Below is a small trained network, with its code and all its weights. Each question gives an input and a class and asks what happens when units are switched off, that is, made to give their printed mean instead of their output.

import numpy as np


def w(rows, s, z=0):
    codes = np.array(rows[::2]) - 128.0
    scale = np.full(codes.shape[1], s)
    scale[-1] = z or s
    return codes * scale


def f(y):
    return y / 2 * (1 + np.tanh(0.7978845608 * (y + 0.044715 * y**3)))


def log_softmax(a):
    a = a - a.max(-1, keepdims=True)
    return a - np.log(np.exp(a).sum(-1, keepdims=True))


def net(x, mask):
    res = np.array(x, float).reshape(1, 5) / 4 @ E
    y = f(res @ A[0][:, :-1].T + A[0][:, -1])
    res = res + np.where(mask, y, B[0][:, -1]) @ B[0][:, :-1]
    return log_softmax(res[-1] @ U[:, :-1].T + U[:, -1])


A, B = {}, {}
E = w([
[137,89,97,162,167,142,92,66,13,83,58],'x0',
[59,178,74,154,161,14,157,87,157,54,171],'x1',
[134,56,64,78,101,60,145,190,109,168,124],'x2',
[187,113,141,68,8,101,197,155,187,69,131],'x3',
[185,134,184,51,134,146,87,127,120,116,104],'x4',
],0.011)
A[0] = w([
[73,155,109,145,120,56,159,115,207,49,187,146],'n0',
[163,67,125,89,103,142,111,174,31,142,90,113],'n1',
[148,124,138,145,99,139,133,73,126,35,94,200],'n2',
[156,138,155,70,102,161,132,234,244,230,169,187],'n3',
[52,138,103,230,143,145,141,103,112,156,154,35],'n4',
[174,132,150,85,43,163,148,182,232,98,152,252],'n5',
[136,156,132,132,162,103,110,126,111,114,151,73],'n6',
[183,113,131,91,160,189,117,102,42,125,107,65],'n7',
[196,92,102,88,121,142,137,127,54,163,81,45],'n8',
[98,128,135,106,187,152,88,136,69,194,136,81],'n9',
[124,136,170,95,165,151,104,81,93,84,110,72],'n10',
[86,131,125,107,150,39,112,153,174,147,149,80],'n11',
[94,120,121,180,145,137,127,159,154,222,127,99],'n12',
],0.011,0.0026)
B[0] = w([
[86,154,112,155,133,142,122,43,171,108,157,226],'n0',
[163,107,144,103,108,123,119,168,85,126,91,206],'n1',
[97,152,126,138,147,133,122,101,179,153,146,178],'n2',
[193,84,100,83,106,96,151,191,174,137,133,248],'n3',
[146,139,132,79,134,118,129,150,192,141,213,187],'n4',
[188,105,114,98,136,103,130,190,191,155,102,249],'n5',
[123,139,154,173,92,176,144,114,141,134,100,142],'n6',
[91,147,128,153,122,77,133,99,134,106,7,198],'n7',
[139,126,166,145,129,168,129,186,107,147,59,191],'n8',
[154,122,136,113,97,137,150,157,172,133,147,186],'n9',
[148,116,87,125,108,97,127,68,156,109,70,170],'n10',
[130,174,163,144,155,186,118,99,157,133,189,174],'n11',
[140,117,95,115,129,119,146,138,128,102,202,165],'n12',
],0.014,0.019)
U = w([
[176,88,127,40,84,139,147,180,210,146,114,168],'0',
[36,172,104,137,137,148,119,1,191,85,157,207],'1',
[65,75,156,129,94,152,91,115,69,113,59,5],'2',
[60,99,101,81,142,176,142,155,117,152,225,105],'3',
],0.0088,0.0027)

Each question gives the input, the list of numbers given to net, and the class t.
The units are the neurons (one row each of A and B). Each row of codes is followed by its name. A weight is (code - 128) times the scale printed after its matrix; where a second scale follows, it is the last column's (A, B and U).
mask holds one flag per neuron, in row order. A switched-off neuron (its flag False) gives its mean, the last column of its row in B, instead of its output. The means were averaged over made-up inputs and are rounded, as every weight is.
A unit's drop is (log p(t) with every unit on - log p(t) with that unit switched off) / (log p(t) with every unit on - log p(t) with every unit switched off).
The circuit of an input: a set's keep is (log p(t) with only the set's units on - log p(t) with every unit switched off) / (log p(t) with every unit on - log p(t) with every unit switched off). Starting from the 12 units with the biggest drops (on a tie, the unit counted first), units are removed one at a time, each time the one whose removal leaves the highest keep (on an exact tie, the one counted first), for as long as the keep stays at least 0.8.
circuit, biggest first: the units of the circuit, biggest drop first
k most important neurons: the k neurons with the biggest drops, biggest first
drop of u: that unit's drop, to one decimal
input [1,5,7,4,2], class 1: most important neuron	(n3)
input [1,2,-2,-7,-5], class 3: circuit, biggest first	(n4; n5; n7)
input [6,6,3,-5,6], class 2: circuit, biggest first	(n0; n3; n5)
input [-6,1,-6,-7,-3], class 3: 2 most important neurons	(n4; n7)
input [3,-5,8,-5,8], class 2: 3 most important neurons	(n7; n5; n3)
input [7,-6,4,5,6], class 2: 2 most important neurons	(n7; n3)
input [-4,2,-3,-5,2], class 1: 2 most important neurons	(n5; n3)
input [8,-3,8,3,-1], class 2: drop of n12	0.0
input [8,-7,3,-7,2], class 2: drop of n7	0.2
input [7,-1,2,4,-1], class 2: drop of n0	0.0
input [-6,2,-2,-4,-8], class 1: drop of n0	0.4
